Below is a small trained network, with its code and all its weights. Each question gives an input and a target symbol and asks what happens when units are switched off, that is, made to give their printed mean instead of their output.

import numpy as np


def w(rows, s, z=0):
    codes = np.array(rows[::2]) - 128.0
    scale = np.full(codes.shape[1], s)
    scale[-1] = z or s
    return codes * scale


def f(y):
    return y / 2 * (1 + np.tanh(0.7978845608 * (y + 0.044715 * y**3)))


def softmax(a):
    e = np.exp(a - a.max(-1, keepdims=True))
    return e / e.sum(-1, keepdims=True)


def log_softmax(a):
    a = a - a.max(-1, keepdims=True)
    return a - np.log(np.exp(a).sum(-1, keepdims=True))


def net(x, mask):
    ids = ['ΛΦΩαδημξτ'.index(c) for c in x.split()]
    T = len(ids)
    res = E[ids] + P[:T]
    r = res
    for j in range(2):
        rows = slice(4 * j, 4 * j + 4)
        q, k, v = (r @ M[0][rows].T for M in (Q, K, V))
        z = softmax(np.where(np.tri(T) > 0, q @ k.T / 4**0.5, -1e9)) @ v
        o = O[0][rows]
        res = res + np.where(mask[j], z, o[:, -1]) @ o[:, :-1]
    y = f(res @ A[0][:, :-1].T + A[0][:, -1])
    res = res + np.where(mask[2:14], y, B[0][:, -1]) @ B[0][:, :-1]
    return log_softmax(res[-1] @ U[:, :-1].T + U[:, -1])


Q, K, V, O, A, B = {}, {}, {}, {}, {}, {}
E = w([
[32,78,69,161,209],'Λ',
[160,188,114,84,62],'Φ',
[77,150,169,68,61],'Ω',
[110,60,237,101,159],'α',
[165,162,220,107,112],'δ',
[75,26,119,88,109],'η',
[100,168,131,254,92],'μ',
[162,178,52,139,139],'ξ',
[147,90,82,106,42],'τ',
],0.0089)
P = w([
[204,26,184,178,129],'0',
[182,46,174,177,124],'1',
[166,65,166,173,122],'2',
[151,84,156,171,119],'3',
[137,102,147,165,117],'4',
[122,119,138,161,114],'5',
[110,136,129,153,113],'6',
[97,156,118,145,111],'7',
[82,173,108,139,110],'8',
[68,192,98,131,108],'9',
[55,211,88,124,108],'10',
[38,231,76,114,106],'11',
[19,254,63,105,105],'12',
],0.0082)
Q[0] = w([
[150,161,152,121,136],'head 1',
[105,136,105,246,81],'head 1',
[160,120,105,58,189],'head 1',
[165,116,111,74,64],'head 1',
[97,124,89,197,207],'head 2',
[150,169,165,95,250],'head 2',
[252,199,91,145,99],'head 2',
[128,186,226,128,115],'head 2',
],0.034)
K[0] = w([
[152,160,146,132,150],'head 1',
[112,133,23,55,124],'head 1',
[189,98,170,198,172],'head 1',
[177,104,145,176,64],'head 1',
[100,113,61,129,245],'head 2',
[128,153,205,181,245],'head 2',
[252,224,70,172,128],'head 2',
[135,206,209,69,143],'head 2',
],0.031)
V[0] = w([
[162,164,93,169,181],'head 1',
[134,170,200,114,212],'head 1',
[122,89,72,171,233],'head 1',
[206,238,103,177,103],'head 1',
[126,146,59,2,186],'head 2',
[168,76,188,207,103],'head 2',
[29,219,131,217,60],'head 2',
[173,86,129,94,157],'head 2',
],0.0075)
O[0] = w([
[88,78,124,129,77,31],'head 1',
[132,82,39,151,85,13],'head 1',
[120,95,125,110,2,57],'head 1',
[51,67,132,147,179,32],'head 1',
[143,140,192,209,98,7],'head 2',
[98,138,85,79,152,213],'head 2',
[173,72,88,58,137,188],'head 2',
[107,151,143,157,124,105],'head 2',
],0.011,0.002)
A[0] = w([
[166,19,153,131,117,21],'neuron 1',
[138,158,115,143,139,81],'neuron 2',
[129,134,94,165,164,4],'neuron 3',
[95,112,152,147,151,148],'neuron 4',
[102,97,166,121,126,152],'neuron 5',
[111,105,101,138,135,90],'neuron 6',
[113,78,138,151,163,88],'neuron 7',
[147,142,94,162,120,102],'neuron 8',
[180,60,146,139,136,235],'neuron 9',
[112,101,136,162,120,157],'neuron 10',
[198,75,161,129,141,232],'neuron 11',
[247,2,215,139,149,153],'neuron 12',
],0.029,0.0041)
B[0] = w([
[66,154,69,144,66,147],'neuron 1',
[156,164,123,154,172,194],'neuron 2',
[80,54,138,133,107,141],'neuron 3',
[135,127,161,109,79,203],'neuron 4',
[151,134,130,204,136,162],'neuron 5',
[145,97,140,177,170,125],'neuron 6',
[112,131,101,85,153,110],'neuron 7',
[149,110,90,167,96,151],'neuron 8',
[239,106,149,87,146,167],'neuron 9',
[160,120,121,83,143,155],'neuron 10',
[173,66,184,144,83,253],'neuron 11',
[200,58,1,60,197,143],'neuron 12',
],0.041,0.0015)
U = w([
[129,123,64,100,37,61],'Λ',
[74,73,126,82,114,49],'Φ',
[104,81,134,197,132,37],'Ω',
[119,116,107,122,141,19],'α',
[80,210,70,13,178,211],'δ',
[157,154,90,162,167,3],'η',
[112,105,45,93,201,102],'μ',
[225,63,159,106,146,213],'ξ',
[60,194,254,167,66,201],'τ',
],0.0067,0.0039)

Each question gives the input, a string of symbols that net reads in full, and the target symbol t.
The units are the heads (4 rows each of Q, K, V and O) and the neurons (one row each of A and B). Each row of codes is followed by its name. A weight is (code - 128) times the scale printed after its matrix; where a second scale follows, it is the last column's (O, A, B and U).
mask holds one flag per unit, heads first, then neurons. A switched-off unit (its flag False) gives its mean, the last column of its rows in O or B, instead of its output. The means were averaged over made-up inputs and are rounded, as every weight is.
A unit's drop is (log p(t) with every unit on - log p(t) with that unit switched off) / (log p(t) with every unit on - log p(t) with every unit switched off).
The circuit of an input: a set's keep is (log p(t) with only the set's units on - log p(t) with every unit switched off) / (log p(t) with every unit on - log p(t) with every unit switched off). Starting from the 12 units with the biggest drops (on a tie, the unit counted first), units are removed one at a time, each time the one whose removal leaves the highest keep (on an exact tie, the one counted first), for as long as the keep stays at least 0.8.
circuit, biggest first: the units of the circuit, biggest drop first
unit that matters most: the unit with the biggest drop
k most important neurons: the k neurons with the biggest drops, biggest first
which heads matter: for each layer, one digit per head in row order, 1 if its drop is at least 0.15 and else 0, layers parted by /
input ξ η μ Λ δ δ α δ, target δ: which heads matter : 11
input Ω ξ μ Ω μ τ δ μ α μ Ω Φ μ, target Φ: which heads matter : 10
input α Ω Ω Ω, target τ: circuit, biggest first : [head 2; neuron 12]
input Ω δ Λ Ω Φ δ, target τ: 2 most important neurons : [neuron 12; neuron 9]
input τ τ Λ Λ μ Φ Λ α μ Ω δ, target ξ: which heads matter : 01
input τ μ Ω Φ Φ ξ α α δ Φ Φ δ η, target ξ: circuit, biggest first : [head 2; neuron 9]
input Ω ξ Ω Λ Φ α Ω τ η ξ μ, target ξ: circuit, biggest first : [head 1; neuron 10; head 2]
input Φ Ω Ω δ μ α Ω, target δ: unit that matters most : head 1
input μ α Λ Ω Ω Λ μ, target Λ: circuit, biggest first : [head 1; neuron 8]
input η α η α Ω τ τ η ξ μ μ μ, target ξ: circuit, biggest first : [neuron 10; head 1; neuron 6]
input Φ μ μ, target Φ: circuit, biggest first : [neuron 3; head 1; neuron 7]
input Φ Λ τ Ω Ω Λ δ α Ω, target δ: circuit, biggest first : [head 1; neuron 11; neuron 5]
input ξ ξ μ Λ α μ δ τ Φ μ Ω τ, target τ: circuit, biggest first : [head 2; neuron 12; head 1]
input μ Φ Φ α δ Ω α, target τ: 2 most important neurons : [neuron 12; neuron 4]
input η Ω Ω Λ α η ξ η η α Φ τ, target ξ: circuit, biggest first : [head 2; neuron 9]
input δ τ δ Λ α τ δ, target δ: which heads matter : 01
input η η τ τ Φ Ω, target ξ: circuit, biggest first : [head 2; neuron 11; head 1]
input α τ μ τ μ ξ η α α η η δ μ, target η: unit that matters most : neuron 2
input α η τ Φ α Λ τ η μ α ξ, target ξ: 2 most important neurons : [neuron 9; neuron 1]
input Ω δ Φ Ω τ Φ Λ τ η α ξ ξ, target ξ: circuit, biggest first : [head 2]
input Λ α ξ Λ Ω μ ξ Ω Φ, target ξ: 2 most important neurons : [neuron 11; neuron 1]
input τ δ τ μ α η μ Φ δ, target τ: circuit, biggest first : [neuron 12; head 1; neuron 4]
input δ α τ Φ Φ α ξ Ω, target ξ: 3 most important neurons : [neuron 11; neuron 1; neuron 12]
